Below is a small trained network, with its code and all its weights. Each question gives an input and a class and asks what happens when units are switched off, that is, made to give their printed mean instead of their output.

import numpy as np


def w(rows, s, z=0):
    codes = np.array(rows[::2]) - 128.0
    scale = np.full(codes.shape[1], s)
    scale[-1] = z or s
    return codes * scale


def f(y):
    return np.maximum(y, 0)


def log_softmax(a):
    a = a - a.max(-1, keepdims=True)
    return a - np.log(np.exp(a).sum(-1, keepdims=True))


def net(x, mask):
    res = np.array(x, float).reshape(1, 4) / 4 @ E
    y = f(res @ A[0][:, :-1].T + A[0][:, -1])
    res = res + np.where(mask, y, B[0][:, -1]) @ B[0][:, :-1]
    return log_softmax(res[-1] @ U[:, :-1].T + U[:, -1])


A, B = {}, {}
E = w([
[158,37,124,166,145],'x0',
[34,101,137,135,91],'x1',
[117,127,12,107,98],'x2',
[127,128,128,128,128],'x3',
],0.011)
A[0] = w([
[162,115,158,144,137,204],'n0',
[102,142,112,130,115,122],'n1',
[139,125,76,132,127,159],'n2',
[153,88,98,137,116,102],'n3',
[61,3,134,157,101,41],'n4',
[178,220,127,114,117,209],'n5',
[63,154,177,107,104,217],'n6',
[86,160,185,150,140,195],'n7',
[106,143,161,136,131,196],'n8',
[167,101,145,134,150,144],'n9',
[113,132,107,122,125,124],'n10',
[82,140,63,99,97,126],'n11',
[86,149,134,124,122,128],'n12',
[179,216,125,113,129,211],'n13',
[42,166,118,114,112,121],'n14',
[236,72,110,145,153,128],'n15',
[169,104,207,130,147,254],'n16',
[96,147,78,113,124,143],'n17',
[133,125,23,123,107,170],'n18',
],0.014,0.0033)
B[0] = w([
[141,165,85,170,124,182],'n0',
[102,129,135,152,106,162],'n1',
[97,99,96,79,125,188],'n2',
[144,107,86,73,127,173],'n3',
[85,202,159,108,253,224],'n4',
[92,161,147,118,218,226],'n5',
[198,103,216,113,78,216],'n6',
[192,121,207,90,104,201],'n7',
[169,128,170,107,116,174],'n8',
[144,129,81,169,115,174],'n9',
[103,131,123,150,123,156],'n10',
[45,124,116,205,101,228],'n11',
[128,112,148,147,90,170],'n12',
[90,156,135,119,220,225],'n13',
[89,109,157,194,64,216],'n14',
[167,86,35,131,47,229],'n15',
[158,205,99,233,129,229],'n16',
[74,124,126,185,116,198],'n17',
[41,71,33,57,125,254],'n18',
],0.024,0.0099)
U = w([
[173,208,176,131,250,253],'0',
[111,125,89,253,4,114],'1',
[45,114,123,61,227,119],'2',
[161,53,53,53,36,51],'3',
[190,92,221,100,17,92],'4',
],0.0052,0.0018)

Each question gives the input, the list of numbers given to net, and the class t.
The units are the neurons (one row each of A and B). Each row of codes is followed by its name. A weight is (code - 128) times the scale printed after its matrix; where a second scale follows, it is the last column's (A, B and U).
mask holds one flag per neuron, in row order. A switched-off neuron (its flag False) gives its mean, the last column of its row in B, instead of its output. The means were averaged over made-up inputs and are rounded, as every weight is.
A unit's drop is (log p(t) with every unit on - log p(t) with that unit switched off) / (log p(t) with every unit on - log p(t) with every unit switched off).
The circuit of an input: a set's keep is (log p(t) with only the set's units on - log p(t) with every unit switched off) / (log p(t) with every unit on - log p(t) with every unit switched off). Starting from the 12 units with the biggest drops (on a tie, the unit counted first), units are removed one at a time, each time the one whose removal leaves the highest keep (on an exact tie, the one counted first), for as long as the keep stays at least 0.8.
units of the circuit, in order: the units of the circuit, biggest drop first
unit that matters most: the unit with the biggest drop
top k neurons: the k neurons with the biggest drops, biggest first
drop of u: that unit's drop, to one decimal
input [7,4,7,-6], class 2: units of the circuit, in order => n4
input [7,2,0,-4], class 0: units of the circuit, in order => n4, n18
input [0,0,6,2], class 2: top 3 neurons => n15, n18, n16
input [2,-2,1,7], class 3: top 2 neurons => n11, n14
input [-4,6,0,-3], class 4: top 3 neurons => n6, n16, n7
input [1,1,-2,-4], class 0: top 3 neurons => n15, n14, n11
input [1,-3,4,-1], class 3: top 2 neurons => n4, n15
input [-3,7,0,6], class 4: top 3 neurons => n6, n16, n7
input [-1,0,7,6], class 2: top 3 neurons => n18, n15, n16
input [1,7,-3,-1], class 0: top 2 neurons => n4, n15
input [-1,-6,3,8], class 2: drop of n5 => 0.1
input [8,4,8,4], class 2: drop of n4 => 1.3
input [2,-1,6,5], class 3: drop of n5 => 0.1
input [-4,0,2,-2], class 2: drop of n13 => 0.3
input [-3,0,-3,6], class 0: unit that matters most => n15
